[[ 0.11 -0.17  0.00 -0.02]
 [-2.78  0.45  0.72  0.10]
 [ 5.23 -0.72 -1.18 -0.19]]
0.11

[-0.46 -0.07  1.80 -3.64  4.90  0.95 -2.20]
-0.46

[-3.07  5.28 -5.60  2.02 -3.66  0.61 -3.75]
-3.07

[ 2.50 -2.79  0.16  0.49 -0.21  5.04  0.27]
2.50

[-2.33  3.13  4.36 -0.49  3.24]
-2.33

[[-3.37 -4.27  1.61 -5.50 -2.68]
 [-1.23 -0.11  0.97 -1.08 -0.18]]
-3.37

[-1.01  2.34 -5.84  0.75]
-1.01

[[ 0.96  0.05  0.01  0.06 -0.40 -0.03]
 [-0.51  0.93 -3.27 -3.67  4.31 -5.04]]
0.96
---
array([[-3.34,  4.26,  2.49, -1.71,  1.69],
       [ 1.76, -1.75, -2.02,  2.05, -1.85],
       [ 0.87,  1.23,  0.88, -0.56,  1.70]]) result: -0.56

array([[-2.11,  1.28, -0.06,  0.50,  0.59,  4.05, -3.14],
       [-1.20, -0.83,  1.58,  0.07,  1.63,  3.67, -1.18],
       [ 1.94, -4.96,  5.34, -4.13,  2.41,  2.78,  4.01]]) result: 2.78

array([[-4.77,  2.10, -4.06,  3.32,  0.02],
       [-2.98, -2.54,  3.00,  0.60,  3.14],
       [-1.35, -3.03,  4.23, -0.61,  2.42]]) result: -0.61

array([[-2.29,  4.13, -2.56,  0.98],
       [ 0.69, -0.36, -0.30, -0.97],
       [-4.12,  5.42, -4.63, -0.87]]) result: -4.63

array([[ 1.64,  1.92,  0.99, -1.35, -3.92,  4.77],
       [ 2.69, -2.72,  3.49,  0.42,  3.93, -1.86],
       [-3.03, -2.22,  2.53,  5.32,  1.23,  0.29]]) result: 1.23

array([[ 2.07,  5.48,  0.82,  1.03,  3.65, -1.51,  2.73],
       [ 0.31, -2.88, -1.49, -0.32, -4.00,  3.72, -4.19],
       [-2.93, -1.41,  1.61,  0.69,  2.63, -4.62,  3.99]]) result: -4.62

array([[ 4.01, -3.43, -2.79, -4.01],
       [ 4.31,  3.45, -4.14, -3.58],
       [ 4.29, -0.09, -3.79, -3.66]]) result: -3.79

array([[ 2.97,  0.55,  0.08,  1.06,  1.36,  4.36],
       [ 3.18,  0.30, -0.35, -1.10,  2.13,  1.75],
       [-3.28, -0.68, -1.17, -0.91,  4.27, -0.16]]) result: 4.27
---
[ 1.25 -4.66  2.60 -0.48  3.34 -2.76] yields 1.25, -2.76

[-5.34 -0.08 -1.41  2.10 -1.12 -0.66] yields -5.34, -0.66

[ 3.55 -0.75 -3.82  4.29 -5.02 -5.85] yields 3.55, -5.85

[[ 0.13  1.79  0.34  0.00  1.66 -0.91 -0.06]
 [-0.17  1.08 -1.52  5.45  1.99 -2.15 -1.28]] yields 0.13, -1.28

[-1.78  2.32  1.67 -4.03 -5.61 -3.27] yields -1.78, -3.27

[-2.74 -1.25 -0.90 -0.55 -5.12  0.70  3.84] yields -2.74, 3.84
---
[-0.82 -4.79  0.01 -1.18  1.56  0.31 -1.45] Out: -1.18

[-4.51 -3.30  0.24  5.37 -5.93  2.27] Out: 5.37

[[ 1.89 -2.27  2.20  1.45  1.60  3.34]
 [ 2.23 -2.02  2.88  2.66  2.24  2.72]
 [-0.15  3.48 -2.98 -2.93 -3.93 -4.85]] Out: 1.45

[[-0.33 -4.45  5.21  3.71 -0.31]
 [ 3.02 -4.41  3.32  1.62 -2.95]] Out: 3.71

[-0.53 -0.81 -4.09  4.35  3.14 -0.77] Out: 4.35

[[ 1.50  3.73 -2.36 -3.98  2.51  1.94]
 [ 4.74  3.78 -4.07 -1.52 -1.42  0.01]
 [ 3.38  4.82 -4.25 -3.43 -2.04 -0.06]] Out: -3.98

[[ 1.25 -0.54 -0.84 -4.14 -3.33  5.88]
 [ 2.18  1.60  2.45  3.66 -1.33 -0.14]
 [ 0.21 -2.01  1.47 -1.31 -2.90  4.12]] Out: -4.14

[[-1.55 -0.12 -3.22 -0.18  4.80 -3.69]
 [-2.98  5.87 -2.21 -2.53  0.99  3.13]
 [ 5.78  0.45  0.33  1.40 -4.01 -0.43]] Out: -0.18
